Below is a small trained network, with its code and all its weights. Each question gives an input and a class and asks what happens when units are switched off, that is, made to give their printed mean instead of their output.

import numpy as np


def w(rows, s, z=0):
    codes = np.array(rows[::2]) - 128.0
    scale = np.full(codes.shape[1], s)
    scale[-1] = z or s
    return codes * scale


def norm(h):
    return h / np.sqrt((h * h).mean(-1, keepdims=True) + 1e-5)


def f(y):
    return y / 2 * (1 + np.tanh(0.7978845608 * (y + 0.044715 * y**3)))


def log_softmax(a):
    a = a - a.max(-1, keepdims=True)
    return a - np.log(np.exp(a).sum(-1, keepdims=True))


def net(x, mask):
    res = np.array(x, float).reshape(1, 7) / 4 @ E
    u = 0
    for l in range(4):
        y = f(norm(res) @ A[l][:, :-1].T + A[l][:, -1])
        res = res + np.where(mask[u : u + 7], y, B[l][:, -1]) @ B[l][:, :-1]
        u += 7
    return log_softmax(norm(res)[-1] @ U[:, :-1].T + U[:, -1])


A, B = {}, {}
E = w([
[153,122,113,137,130,141,128],'x0',
[151,111,160,138,176,79,255],'x1',
[103,136,142,117,120,120,131],'x2',
[160,121,113,140,140,138,123],'x3',
[59,97,3,107,175,106,150],'x4',
[49,183,177,211,243,218,122],'x5',
[125,158,139,128,152,89,117],'x6',
],0.0045)
A[0] = w([
[151,107,147,143,197,117,231,7],'L0N1',
[100,133,10,64,251,138,198,61],'L0N2',
[192,127,255,131,132,154,144,114],'L0N3',
[82,168,143,236,168,180,189,68],'L0N4',
[28,75,52,86,170,129,166,132],'L0N5',
[123,35,161,164,92,76,236,141],'L0N6',
[132,74,191,159,169,70,206,81],'L0N7',
],0.0056,0.0019)
B[0] = w([
[102,243,114,72,174,202,95,181],'L0N1',
[123,89,58,220,63,110,109,253],'L0N2',
[34,144,21,254,69,72,177,211],'L0N3',
[127,7,166,111,222,156,152,232],'L0N4',
[142,180,154,196,86,127,124,228],'L0N5',
[130,187,75,84,169,132,160,204],'L0N6',
[152,229,42,134,124,178,123,184],'L0N7',
],0.006,0.0038)
A[1] = w([
[137,115,166,142,153,83,171,61],'L1N1',
[142,92,142,134,156,150,172,8],'L1N2',
[119,84,123,184,80,107,171,233],'L1N3',
[118,159,142,95,141,201,83,70],'L1N4',
[126,121,148,165,84,152,2,155],'L1N5',
[155,152,211,180,85,139,160,88],'L1N6',
[108,113,113,167,194,130,138,97],'L1N7',
],0.0066,0.0016)
B[1] = w([
[119,171,99,147,160,181,103,112],'L1N1',
[50,126,133,105,100,222,147,120],'L1N2',
[155,238,221,232,161,32,247,234],'L1N3',
[176,140,92,47,39,205,118,136],'L1N4',
[70,228,56,125,254,161,181,253],'L1N5',
[121,133,61,234,140,104,81,142],'L1N6',
[108,121,219,93,102,94,59,206],'L1N7',
],0.0044,0.0033)
A[2] = w([
[97,210,78,69,171,174,88,2],'L2N1',
[105,142,76,106,203,225,102,237],'L2N2',
[119,99,255,132,222,158,171,46],'L2N3',
[113,161,16,82,125,110,200,163],'L2N4',
[123,92,109,229,78,130,142,164],'L2N5',
[205,212,100,64,105,39,216,120],'L2N6',
[84,218,168,122,205,156,161,218],'L2N7',
],0.0055,0.00049)
B[2] = w([
[185,119,45,11,128,163,198,185],'L2N1',
[223,112,200,78,84,71,189,216],'L2N2',
[161,49,126,84,67,76,142,186],'L2N3',
[117,153,218,108,66,111,126,233],'L2N4',
[2,170,128,165,179,86,77,194],'L2N5',
[137,11,143,136,148,150,81,252],'L2N6',
[168,86,101,91,98,123,75,224],'L2N7',
],0.006,0.0045)
A[3] = w([
[115,70,195,131,148,134,140,76],'L3N1',
[113,136,101,151,215,168,74,181],'L3N2',
[152,15,165,110,117,89,104,181],'L3N3',
[231,168,116,106,114,118,230,191],'L3N4',
[108,63,163,131,160,127,104,117],'L3N5',
[144,2,158,110,156,141,107,173],'L3N6',
[120,141,118,88,81,141,107,255],'L3N7',
],0.0079,0.00095)
B[3] = w([
[150,92,118,82,102,74,130,179],'L3N1',
[141,108,157,148,69,89,114,152],'L3N2',
[139,96,255,164,152,155,86,253],'L3N3',
[79,152,111,75,194,208,91,250],'L3N4',
[212,96,191,83,99,156,79,174],'L3N5',
[154,67,160,109,7,81,89,241],'L3N6',
[121,80,134,162,238,158,164,156],'L3N7',
],0.0066,0.0048)
U = w([
[186,50,219,124,102,90,120,228],'0',
[105,203,99,251,118,65,173,188],'1',
[156,178,82,40,194,173,171,2],'2',
],0.012,0.00048)

Each question gives the input, the list of numbers given to net, and the class t.
The units are the neurons (one row each of A and B). Each row of codes is followed by its name. A weight is (code - 128) times the scale printed after its matrix; where a second scale follows, it is the last column's (A, B and U).
mask holds one flag per neuron, layer by layer. A switched-off neuron (its flag False) gives its mean, the last column of its row in B, instead of its output. The means were averaged over made-up inputs and are rounded, as every weight is.
A unit's drop is (log p(t) with every unit on - log p(t) with that unit switched off) / (log p(t) with every unit on - log p(t) with every unit switched off).
The circuit of an input: a set's keep is (log p(t) with only the set's units on - log p(t) with every unit switched off) / (log p(t) with every unit on - log p(t) with every unit switched off). Starting from the 12 units with the biggest drops (on a tie, the unit counted first), units are removed one at a time, each time the one whose removal leaves the highest keep (on an exact tie, the one counted first), for as long as the keep stays at least 0.8.
circuit, biggest first: the units of the circuit, biggest drop first
unit that matters most: the unit with the biggest drop
top k neurons: the k neurons with the biggest drops, biggest first
top k neurons in layer l: the k neurons of layer l with the biggest drops, biggest first
drop of u: that unit's drop, to one decimal
input [3,-5,5,6,5,3,8], class 1: unit that matters most => L0N2
input [1,-7,4,-8,7,-5,1], class 1: top 2 neurons => L0N1; L3N4
input [5,1,-2,7,6,8,5], class 0: top 2 neurons => L0N4; L0N3
input [-3,6,2,-5,5,-1,-7], class 2: top 2 neurons in layer 0 => L0N6; L0N1
input [5,4,2,6,6,5,-7], class 1: top 2 neurons in layer 2 => L2N6; L2N5
input [6,-7,-4,3,-7,-1,8], class 1: top 2 neurons => L0N3; L0N1
input [-2,7,-8,5,6,4,1], class 2: top 2 neurons in layer 0 => L0N1; L0N3
input [7,-4,-6,2,3,-3,-5], class 2: top 2 neurons in layer 2 => L2N7; L2N3
input [-5,-8,6,4,-6,-6,-6], class 2: top 2 neurons => L1N5; L0N2
input [-8,0,5,-6,6,6,-6], class 0: top 2 neurons in layer 2 => L2N3; L2N7
input [-8,6,-8,4,-4,-1,8], class 2: top 2 neurons in layer 0 => L0N1; L0N2
input [-2,6,-2,-4,8,-4,3], class 1: drop of L0N2 => 2.8
input [-1,-7,-4,-3,-8,-4,-8], class 1: drop of L0N1 => 0.2
input [-1,-2,2,7,6,0,-6], class 1: drop of L3N5 => 0.0
input [-1,5,-7,-8,-6,2,-4], class 1: circuit, biggest first => L0N3
input [-7,2,6,7,6,8,3], class 0: top 2 neurons in layer 0 => L0N4; L0N3
